Below is a small trained network, with its code and all its weights. Each question gives an input and a class and asks what happens when units are switched off, that is, made to give their printed mean instead of their output.

import numpy as np


def w(rows, s, z=0):
    codes = np.array(rows[::2]) - 128.0
    scale = np.full(codes.shape[1], s)
    scale[-1] = z or s
    return codes * scale


def norm(h):
    return h / np.sqrt((h * h).mean(-1, keepdims=True) + 1e-5)


def f(y):
    return y / 2 * (1 + np.tanh(0.7978845608 * (y + 0.044715 * y**3)))


def log_softmax(a):
    a = a - a.max(-1, keepdims=True)
    return a - np.log(np.exp(a).sum(-1, keepdims=True))


def net(x, mask):
    res = np.array(x, float).reshape(1, 8) / 4 @ E
    u = 0
    for l in range(2):
        y = f(norm(res) @ A[l][:, :-1].T + A[l][:, -1])
        res = res + np.where(mask[u : u + 13], y, B[l][:, -1]) @ B[l][:, :-1]
        u += 13
    return log_softmax(norm(res)[-1] @ U[:, :-1].T + U[:, -1])


A, B = {}, {}
E = w([
[200,147,146,132,19],'x0',
[83,137,252,90,126],'x1',
[127,127,127,126,127],'x2',
[127,127,128,128,127],'x3',
[129,130,128,128,128],'x4',
[217,188,122,12,165],'x5',
[129,128,129,129,129],'x6',
[128,130,129,129,129],'x7',
],0.015)
A[0] = w([
[181,125,153,130,25,227],'L0N1',
[86,140,212,167,115,89],'L0N2',
[106,111,139,121,122,2],'L0N3',
[180,108,146,105,65,77],'L0N4',
[81,119,171,162,104,50],'L0N5',
[148,130,137,75,162,39],'L0N6',
[129,125,139,119,176,115],'L0N7',
[74,134,113,160,158,84],'L0N8',
[87,89,117,166,128,34],'L0N9',
[161,116,140,157,4,34],'L0N10',
[180,137,37,116,148,71],'L0N11',
[136,140,207,97,136,42],'L0N12',
[120,114,46,199,102,184],'L0N13',
],0.021,0.0038)
B[0] = w([
[171,161,124,153,25,244],'L0N1',
[105,23,113,103,108,212],'L0N2',
[120,110,131,136,136,126],'L0N3',
[193,139,141,73,97,188],'L0N4',
[112,91,74,121,125,186],'L0N5',
[85,171,112,169,173,176],'L0N6',
[95,146,85,98,121,156],'L0N7',
[203,110,163,57,77,179],'L0N8',
[186,129,170,74,116,181],'L0N9',
[3,150,76,207,169,221],'L0N10',
[156,29,82,112,111,226],'L0N11',
[100,183,190,119,153,195],'L0N12',
[132,220,204,205,180,243],'L0N13',
],0.032,0.012)
A[1] = w([
[156,174,217,125,116,111],'L1N1',
[28,193,106,167,145,99],'L1N2',
[65,105,96,125,122,35],'L1N3',
[20,99,117,137,150,119],'L1N4',
[235,137,164,123,127,107],'L1N5',
[195,104,2,112,122,50],'L1N6',
[122,150,201,112,227,47],'L1N7',
[181,41,95,156,61,106],'L1N8',
[135,89,136,62,205,198],'L1N9',
[127,92,62,116,157,131],'L1N10',
[123,159,53,132,84,118],'L1N11',
[140,3,106,124,223,2],'L1N12',
[105,34,64,121,87,134],'L1N13',
],0.023,0.005)
B[1] = w([
[183,132,164,185,67,224],'L1N1',
[108,76,155,139,201,219],'L1N2',
[139,106,105,147,79,158],'L1N3',
[155,196,54,98,108,198],'L1N4',
[97,133,103,110,35,218],'L1N5',
[216,163,63,148,165,218],'L1N6',
[73,179,58,35,107,203],'L1N7',
[78,169,46,63,181,247],'L1N8',
[108,118,205,159,181,200],'L1N9',
[164,165,171,116,91,176],'L1N10',
[170,100,139,69,161,190],'L1N11',
[195,118,254,139,167,208],'L1N12',
[73,62,138,156,88,250],'L1N13',
],0.045,0.013)
U = w([
[139,164,167,118,33,222],'0',
[93,147,129,221,158,200],'1',
[196,115,158,119,198,140],'2',
[175,126,5,108,112,3],'3',
[91,40,202,90,134,128],'4',
[42,57,52,144,72,72],'5',
[51,181,136,78,184,50],'6',
],0.028,0.004)

Each question gives the input, the list of numbers given to net, and the class t.
The units are the neurons (one row each of A and B). Each row of codes is followed by its name. A weight is (code - 128) times the scale printed after its matrix; where a second scale follows, it is the last column's (A, B and U).
mask holds one flag per neuron, layer by layer. A switched-off neuron (its flag False) gives its mean, the last column of its row in B, instead of its output. The means were averaged over made-up inputs and are rounded, as every weight is.
A unit's drop is (log p(t) with every unit on - log p(t) with that unit switched off) / (log p(t) with every unit on - log p(t) with every unit switched off).
The circuit of an input: a set's keep is (log p(t) with only the set's units on - log p(t) with every unit switched off) / (log p(t) with every unit on - log p(t) with every unit switched off). Starting from the 12 units with the biggest drops (on a tie, the unit counted first), units are removed one at a time, each time the one whose removal leaves the highest keep (on an exact tie, the one counted first), for as long as the keep stays at least 0.8.
circuit, biggest first: the units of the circuit, biggest drop first
k most important neurons: the k neurons with the biggest drops, biggest first
k most important neurons of layer l: the k neurons of layer l with the biggest drops, biggest first
drop of u: that unit's drop, to one decimal
input [4,-6,1,4,-1,-1,-7,8], class 1: circuit, biggest first : L0N13
input [-5,-3,3,7,2,4,7,-6], class 2: 3 most important neurons : L1N12; L0N1; L1N6
input [0,-7,-1,-7,-3,-8,-2,-1], class 0: 2 most important neurons : L0N9; L0N8
input [-6,7,-2,-4,2,0,-4,8], class 4: 2 most important neurons : L0N2; L0N13
input [0,-1,8,-1,-6,2,5,-4], class 2: 2 most important neurons of layer 0 : L0N1; L0N10
input [-2,-6,-2,-1,2,8,0,4], class 2: 3 most important neurons : L0N1; L1N12; L1N6
input [-2,-4,-3,4,-6,3,2,-7], class 2: 2 most important neurons : L1N12; L0N1
input [0,-8,7,0,1,-5,1,6], class 0: 2 most important neurons of layer 0 : L0N13; L0N9
input [-3,5,2,1,7,1,-6,8], class 6: 3 most important neurons of layer 0 : L0N12; L0N11; L0N1
input [-6,0,-5,-4,4,8,5,-8], class 2: 2 most important neurons of layer 0 : L0N13; L0N11
input [2,-6,0,0,2,-7,-8,8], class 1: 2 most important neurons : L0N10; L0N13
input [-4,2,-2,6,-1,-7,2,3], class 4: 2 most important neurons : L0N1; L0N2
input [8,-6,7,7,-1,-5,-3,5], class 1: drop of L0N10 : 0.5
input [-8,-1,5,-8,7,-1,0,4], class 0: circuit, biggest first : L0N8
input [-1,7,6,3,-5,-3,3,7], class 4: drop of L1N12 : 0.1
input [5,-2,5,2,5,-3,-1,-2], class 1: drop of L0N10 : 0.6
input [-2,-1,-3,-3,-2,-3,4,-3], class 0: drop of L0N7 : 0.0
